z735: [ 18  18 -32  38 -19  44  -8  12  -2  24  -4   5  -9  10  12   6  17  76
   1   5  39   7 -36   4  -6 -80]
z28: [ 44  -6  -4  -8   5   7  -2  12 -80  -9  18  38  12  25  18 -32  10   6
  76   4  39 -19  18   1 -36   5]
z304: [ -3 -26  16  -2  32  14  13  35  30 -17 -24 -22  22  16 -41  41  21 -18
  40 -26  32  -6 -67  -7  12   7]
z546: [-32   1   6  -2  39   7  12  76  25  18  -9   5  -6  17   5  -4  -8   4
  12  18  44 -19 -36 -80  10  38]
order: [  5 -36   1  18 -19  39   4  76   6  10 -32  18  25  12  38  18  -9 -80
  12  -2   7   5  -8  -4  -6  44]	z28
order: [-19 -36 -80  10  38 -32   1   6  -2  39   7  12  76  25  18  -9   5  -6
  17   5  -4  -8   4  12  18  44]	z546
order: [ 25  76 -32  -2  -6   6   5 -36   5  -4  18  -9  44  12   7 -80   1  12
  39  18   4  38  -8  17  10 -19]	z546
order: [-18 -22  -6  41  13  12  22  40  -2  32  14  -3  30 -24   7  35  32 -41
  16 -17  -7 -26 -67  21 -26  16]	z304

z651: [  9 -13   2  -8   4   0   4  -4  -8]
z342: [-19   2   2  11  14 -20  25  16 -39]
z935: [-33   2   3  26  24 -34  30  35 -42]
z808: [-36   9  -4  21 -35 -20 -36  20 -36]
z617: [  2  30   6  24  -7  -1 -44   4  -4]
z772: [-35  66  26 -26  69  10 -16  26  10]
z984: [-29  16  -4   1  37 -13  18  11 -33]
z6: [  5 -48  18 -15   6  10  11  17  -9]
z681: [ 18  11  -9   6 -48 -15   5  10  18]
z964: [ -2   2  -2   4  10 -23  35  14 -28]
z570: [  8   1 -30  35 -13 -37  56  11  -2]
tail: [69 10]	[-16  26  10]
count z772: [10]	2
order: [-48   6  18   5  -9  17 -15  10  11]	z6
count z808: [-35]	1

z374: [ -6  13  70 -10 -49 -14  -2   5  18  -3  15 -30 -25 -44 -29 -21 -39  -1
 -24  81   8   3  -1  19 -26   9  10   6  15  -8  40  -6 -16  -8  10 -28
   9 -17  24 -20  31 -15  33  -3  21  25  47  10 -17 -49  15 -30 -27  36
   8  -1 -20   3   4 -41  -2   4]
z865: [ -6  13  70 -11 -49 -14  -2   5  18  -3  15 -30 -14 -44 -29 -21 -39  -1
 -24  81   8   3  -1  19 -26   9  10   6  15  -8  40  -6 -16  -8  10 -28
   9 -17  24  14  31 -15  33  -3  21  25  47  10 -17 -49  15 -30  -7 -29
  -3  -5 -20 -12  15  24  10 -30]
z510: [ 54 -11  34 -11  -7  31  19  15  40   5 -42 -16  12 -11   4  12   0  36
  12   7   2  35  40  13  26 -29  13   4  27 -11  15 -17 -41   1  36 -22
  14   3 -12  32  12 -11   1 -13  32 -38 -17  14 -41  24  12  60  28 -46
  14   5  -1 -11 -26   6  -2  25]
count z510: [-11]	6
loc: [-27]	z374, 52
which: [ -6  13  70 -11 -49 -14  -2   5  18  -3  15 -30 -14 -44 -29 -21 -39  -1
 -24  81   8   3  -1  19 -26   9  10   6  15  -8  40  -6 -16  -8  10 -28
   9 -17  24  14  31 -15  33  -3  21  25  47  10 -17 -49  15 -30  -7 -29
  -3  -5 -20 -12  15  24  10 -30]	z865

z240: [-25 -12 -22  -4   5  61  -1 -10  -1   0 -24   6  -1  -2 -77  35  35]
z785: [-30  -5   1 -10  -1 -57  -1  19 -26  -6   2  -8   4 -10  42  13 -39]
z430: [-11   9 -12 -23  37  22  -5  40 -31  41   9  40  -5  32   6   2   9]
z484: [-33 -19 -15  24 -28  22 -14 -16  28 -25  -9  27  22 -15 -22  29  24]
z181: [ 22  23  17 -27  34  21   8  20 -26  35  -8 -34  -7  18 -12 -10  14]
z350: [ -4  21 -11  -7  17 -14   9  21  -8  17  19  -4   1   9  25  24 -17]
z439: [  2 -12  -4   6 -16 -54  -6 -12  11 -16  25   8  -4   0  49 -17 -39]
z431: [-66   2 -11   0  16 -12 -56   2  -3  10   9  -6  26  11  32  39  11]
z639: [ 58  12  30  -2   8  19  42  12  -8  10  -7  -8  -9  14 -23 -28  11]
z196: [-28  18 -13 -15  24  -1  -7  18 -15  25  13 -15  24  15   4  22   6]
tail: [-57  -1  19 -26  -6]	[  2  -8   4 -10  42  13 -39]
loc: [-54]	z439, 5
loc: [-3]	z431, 8
count z430: [9]	3
loc: [20]	z181, 7
loc: [58]	z639, 0
tail: [ 20 -26]	[ 35  -8 -34  -7  18 -12 -10  14]

z906: [ 47  54 -47 -19 -35 -51  29  38  60  48 -43]
z770: [-64  26 -63  -4 -21  35 -19 -57 -18  30  60]
z193: [-43 -47  54  29  48 -51 -35  59  38 -19 -35]
z993: [ 17  50 -67  26  72  14  29  38  61  48 -34]
loc: [-63]	z770, 2
count z770: [30]	1
order: [ 38 -51  48 -19  29 -35  54 -47 -43 -35  59]	z193
count z193: [29]	1
tail: [29 38 60 48]	[-43]

z947: [ 56 -35 -43  55]
z606: [  2  30  63 -42]
z332: [-12  31  62 -42]
loc: [63]	z606, 2
which: [-12  31  62 -42]	z332
loc: [-43]	z947, 2
tail: [-12  31]	[ 62 -42]

z952: [ 25  -8   0 -17 -18   6 -26 -21  32 -25 -23  -6  -5  -8 -13  43 -28  32
 -26   7 -29 -27 -14   8 -21 -38 -51 -13  -4 -18  -1 -17  16 -42   5   3
 -23 -34  27   4 -24  36 -16  -1   5   9  20  -6 -16 -11 -35  16 -19  19
  -1  -8  17 -16 -38  13]
z751: [ 25  -8   0 -17 -18   6 -26 -21  32 -25 -23  -6  -5  -8 -13  43 -28  32
 -26   7 -29  27   0   8 -21 -38 -51 -13  -4 -18  -1 -17  16 -42   5   3
 -23 -34  27   4 -24  36 -16  -1   5   9  20  -6 -16 -11 -35  16 -19  19
  -1  -8  17 -16 -38  13]
z729: [ 25  -8   0 -17 -18   6 -26 -21  32 -25 -23  -6  -5  -8 -13  43 -28  32
 -26   7 -29  27   0   8 -21 -38 -51 -13  -4  43  -1 -17  16 -42   5   3
 -23 -34  27   4 -24  36  -5  -1   5   9  20  -6 -16 -11 -35  16 -19  19
  -1  -8  17 -16 -38  13]
z139: [ 26 -24  20  29  27  28 -39  22 -26 -10  40  18  25 -10 -11  41 -22 -13
  -4  35 -13  78  22  20 -29   3  -2 -39  -1  -4   3  17 -17   2 -14 -48
  28 -46  56 -14 -24   6 -35  27   4  -4  17  40 -26  24  36  -7 -48  -2
  17  11 -13  35  14 -30]
z278: [ 25  -8   0 -17 -18   6 -26 -21  32 -25 -23  -6  -5  -8 -12  43 -28  32
 -26   7 -29  27   0   8 -21 -38 -51 -13  -4 -18  -1 -17  16 -42   5   3
 -23 -34  27   4 -24  36 -13  20  -9 -13  -2   7  22  -6 -28 -31 -14  55
  17 -48  -6  -7  16  -4]
which: [ 25  -8   0 -17 -18   6 -26 -21  32 -25 -23  -6  -5  -8 -13  43 -28  32
 -26   7 -29 -27 -14   8 -21 -38 -51 -13  -4 -18  -1 -17  16 -42   5   3
 -23 -34  27   4 -24  36 -16  -1   5   9  20  -6 -16 -11 -35  16 -19  19
  -1  -8  17 -16 -38  13]	z952
which: [ 25  -8   0 -17 -18   6 -26 -21  32 -25 -23  -6  -5  -8 -12  43 -28  32
 -26   7 -29  27   0   8 -21 -38 -51 -13  -4 -18  -1 -17  16 -42   5   3
 -23 -34  27   4 -24  36 -13  20  -9 -13  -2   7  22  -6 -28 -31 -14  55
  17 -48  -6  -7  16  -4]	z278

z480: [-39  11  11 -38  12 -38  11  11  11  -6  67  11   9 -39 -38  11  10  11
 -38 -39  11  10 -39]
z869: [-72 -72  63 -72  66  66 -71  60 -71  64  66  64 -71 -72  34   1  66  62
   1 -72 -72  66  65]
z239: [-72  66  66 -71  66 -72  66  66  64  11  66  34  65 -72 -72  63 -71  61
   1 -72  64  65 -71]
z313: [ 66  11  65 -71  61  66  64 -72  66  65  34  65 -72 -71 -72   1  63  66
  66 -72  66 -71 -72]
order: [ 65 -71 -72  66  66 -71  66 -72  66  66  64  11  66  34  65 -72 -72  63
 -71  61   1 -72  64]	z239
which: [-72  66  66 -71  66 -72  66  66  64  11  66  34  65 -72 -72  63 -71  61
   1 -72  64  65 -71]	z239
count z239: [65]	2
tail: [-72  64  65]	[-71]
order: [-72   1  63  66  66 -72  66 -71 -72  66  11  65 -71  61  66  64 -72  66
  65  34  65 -72 -71]	z313
tail: [ 61   1 -72]	[ 64  65 -71]
order: [-72 -72 -72 -72 -72 -71 -71 -71   1  11  34  61  63  64  64  65  65  66
  66  66  66  66  66]	z239

z399: [-57  21   2  -2  26]
z403: [ 45  -8 -30  13  28]
z52: [ 45  -9 -30  13  28]
loc: [-57]	z399, 0
tail: [45 -9]	[-30  13  28]
loc: [-9]	z52, 1
tail: [21  2]	[-2 26]

z444: [  7  11  27  13  15  19   4  -4 -34  26  -8]
z289: [ 39  -9 -32 -43 -32   2 -22  39 -32  11  39]
z574: [ 27  -9 -10  38   0   2 -22  -3 -40  16 -33]
z842: [-22  42  36  20   3  24   5  27 -19  12   2]
z488: [ 25 -41  -8  32  57  21  62 -37 -15   8 -33]
count z289: [39]	3
order: [ 62 -37 -15   8 -33  25 -41  -8  32  57  21]	z488

z890: [-55  20  22  12  12  21 -58 -51  19  22 -56 -27 -58  26 -57  -4  17  22
   0   8  16 -57  28 -42]
z379: [ 13  -8  -9   2  -9  -5  24  16 -10  -3  24  23  12  -2  22  -7  -7  -6
 -15  -8   1  53  43  44]
z341: [-55  20  22  23  12  21 -61 -51  19  22 -56 -27 -58  26 -57  -4  17  22
   0   8  16 -57 -53 -42]
z420: [ 43  22   1  -6  12 -10  -8  -7  -8  17  24  44  23  13  -9 -15  -5   2
  -7  -2  -9  -3  24  53]
z528: [ 24  -8  -9   2  -9  -5  24  16 -10  -3  23  23  12  -2  22  -7  -7  -6
 -15  -8   1  24   6  26]
tail: [24 44]	[ 23  13  -9 -15  -5   2  -7  -2  -9  -3  24  53]
count z420: [24]	2
order: [ 44  43  53   1  -8 -15  -6  -7  -7  22  -2  12  23  24  -3 -10  16  24
  -5  -9   2  -9  -8  13]	z379
count z890: [22]	3
which: [ 24  -8  -9   2  -9  -5  24  16 -10  -3  23  23  12  -2  22  -7  -7  -6
 -15  -8   1  24   6  26]	z528

z384: [-10  50 -30 -67  47 -26]
z858: [ -6 -62  -8 -62 -28  31]
z176: [-28  31 -63  -6  30 -62]
z317: [-10  50 -30 -67  47  -9]
z391: [ 31 -63  -5 -63  51  31]
count z391: [-63]	2
order: [-63  51  31  31 -63  -5]	z391
count z391: [31]	2
order: [ -6 -28 -63  30  31 -62]	z176
loc: [-9]	z317, 5
loc: [-5]	z391, 2

z716: [ -9  26  21  -5 -32 -21  51  51 -65 -71 -31 -15  20  18  20  -8 -45  -6
  18  35   5  16  -8 -13  -8  12 -18   4 -19 -15  56  38  35   4  25 -24
  24  15  -4   0 -28 -27  -1   8 -23   4  20 -16  72  20]
z736: [-13 -43  16   3 -11 -21  20   9 -30  21  -9 -32  12   2 -11 -13  19  30
 -16   5 -25  12 -31  38 -29  15 -23 -11   6   2 -17  -6  16  12   5  -3
 -16 -18 -27   8 -33 -12  -6  27 -18   3  21  -3 -24 -11]
z789: [ 28  -4 -31  20  -6  16   8   2  10  32  52  20 -21  -9 -10  -9  27 -21
 -24  -9  20  -9  -9  10  -7 -10   6   4 -30  17  13  38  -9 -19  -4  16
  37  -9  20 -17   1  -9 -25   8  14 -28 -21 -21 -38   5]
z272: [ 16 -13 -23  -6  20  19 -10  -3   5  27  30 -11 -16 -12 -33 -27  12  21
 -31 -18 -30 -21  12 -16  21 -17 -24   3   2 -11 -32  38 -18 -43  15   9
   8   3   2  -5  -3 -11 -25  16   5 -13  21  12 -29 -11]
z346: [ 17  10 -18  25  11 -32 -18   4 -14  -9  27  13 -16 -36  25   2  -3 -13
 -44 -12  -6 -26 -17 -16   1  40   9   7   0  13  71  38 -12   0  10  28
  16  26  19 -23 -26  13  41 -18  11   7   1   0  -7  25]
order: [  8  15 -12 -31  27 -16 -16 -32   5 -11 -11 -11 -43 -18  21  16 -17 -30
   3  21  12 -10   2 -23  21  38 -18 -33  16  30  -3   2  19 -13 -21 -24
 -25  12   3 -29  20 -13 -11  12  -5  -6   9 -27  -3   5]	z272
count z789: [-9]	8
which: [ 17  10 -18  25  11 -32 -18   4 -14  -9  27  13 -16 -36  25   2  -3 -13
 -44 -12  -6 -26 -17 -16   1  40   9   7   0  13  71  38 -12   0  10  28
  16  26  19 -23 -26  13  41 -18  11   7   1   0  -7  25]	z346
count z716: [-9]	1
loc: [32]	z789, 9
count z789: [21]	0

z730: [-25 -32  -3  -7 -63 -40]
z146: [-25 -40  -3 -32  -7 -63]
z825: [-26 -32  -3  -7  54   6]
order: [  6  -7  -3 -32  54 -26]	z825
tail: [-26 -32]	[-3 -7 54  6]

z390: [ -1 -20  12  18 -41  17 -12  34  -9  11 -12 -10 -20   4 -16 -53  25]
z740: [  7   3  -4  23   3  10  -8   6 -29   2 -12   3 -17  -9  10 -21  21]
z739: [  8   0 -13  22  -9 -27 -11  11  17   2   3 -12  -5   1   8  11  24]
z779: [ -8  18  -7 -16  -5  -9 -11  15   9   3   7  -3 -10  10   1 -20 -20]
z63: [  7   1 -22  13  17   8  -1  13  24  -3 -10   1  13  18  22   7  -7]
z723: [ -2   2 -11  67   9 -14 -19  -2 -16 -13   9   9   9   6   9 -23  -1]
z476: [  4 -48  13  -3  55   0 -14  47  -4  -4   5   9 -13 -14  -6  34 -32]
z56: [-12  50  18  18 -43   2  -2  10  -3 -12  -8   6  -3   1   4 -17   4]
z440: [  3  13  20  22  12 -13 -18 -13  15 -13 -19  15  -7   3  -1  42  -1]
z556: [ -4   8 -22  11   0  27 -24  10  -4   6 -13  15  40  11   5 -26 -14]
z671: [  6   3  -3 -17 -23  -2 -51   9  26  -2   5   3   1  -7  26 -60   4]
count z476: [-3]	1
tail: [-13 -14]	[ -6  34 -32]
tail: [ 3 -4]	[ 23   3  10  -8   6 -29   2 -12   3 -17  -9  10 -21  21]
count z723: [9]	5
which: [ -1 -20  12  18 -41  17 -12  34  -9  11 -12 -10 -20   4 -16 -53  25]	z390

z626: [-26  -2  -5 -48  67 -16 -44 -22 -24  54]
z816: [ 28  31  15 -48  68  16  51   8  36 -38]
z177: [-25  67  -4 -48  67 -15 -23 -26 -23  55]
tail: [-48  67 -16]	[-44 -22 -24  54]
loc: [-5]	z626, 2
tail: [-15 -23 -26]	[-23  55]
count z177: [-23]	2
order: [ 67  54  -2  -5 -24 -48 -22 -26 -44 -16]	z626

z290: [ 35  49 -58   6  16  20 -32 -53  47  46  37  52 -36 -25  43   0  44   5
 -35  23  49   8  56 -20 -26  60 -33]
z344: [-20  25  26  39   5 -46 -34   7  42  12 -10  16  23  45 -10  -3 -31  15
 -59 -18  26   8  56 -21 -26 -51  24]
z545: [  6 -53  52 -36  46  37  60  23  47  46  37  53 -58  44 -25  16  49 -26
  56   0  20  47  35  43   5 -36 -33]
order: [ 47  56  44  46  20  16  60 -25  49  37 -36  37  47 -53   6  53  23   0
  43   5  52 -36 -26  46  35 -33 -58]	z545
count z344: [25]	1
loc: [15]	z344, 17
order: [  0  20  47  35  43   5 -36 -33   6 -53  52 -36  46  37  60  23  47  46
  37  53 -58  44 -25  16  49 -26  56]	z545
tail: [47 46 37 52]	[-36 -25  43   0  44   5 -35  23  49   8  56 -20 -26  60 -33]
tail: [  8  56 -20 -26]	[ 60 -33]

z562: [ -2 -20  51 -20 -15 -20 -20 -15 -54  -2]
z205: [-14 -20  -2  51  -2 -20 -20 -20 -15 -54]
z9: [  9  28  50 -15 -12 -74 -19  -4 -62 -62]
count z562: [-20]	4
loc: [-19]	z9, 6
loc: [-12]	z9, 4
tail: [28 50]	[-15 -12 -74 -19  -4 -62 -62]
tail: [-2 51]	[ -2 -20 -20 -20 -15 -54]
order: [ -2  -2 -20  51 -20 -15 -20 -20 -15 -54]	z562

z979: [ 35  39 -18  15  52  34 -37  31  32  14]
z70: [ 43  10   7 -25 -21  29 -18  30 -24 -30]
z265: [-19  30 -23 -10 -29  36  17 -52  40  34]
z125: [ 20  31 -24 -22 -46  46 -45  -7  70  22]
z640: [-40  45 -17 -44 -48  41 -37 -49  59  48]
z38: [ 25   6 -36  19 -23  71 -31 -39  57   8]
z483: [ 12  -3 -27   1  10 -22   4  30   3 -50]
z260: [-58  61  53 -56  32  38 -56 -34 -56  53]
z861: [-41 -41  30 -46  48 -41  30  -8  30  30]
z596: [ -3  43 -36   2  44  35 -45 -49  35  50]
z477: [ 35  -3 -27   1   9 -22 -37 -20  32  14]
z343: [-14  36  -9  -6 -40  60 -16 -53  56  17]
count z861: [29]	0
count z260: [53]	2
tail: [ -3 -27   1  10 -22]	[  4  30   3 -50]

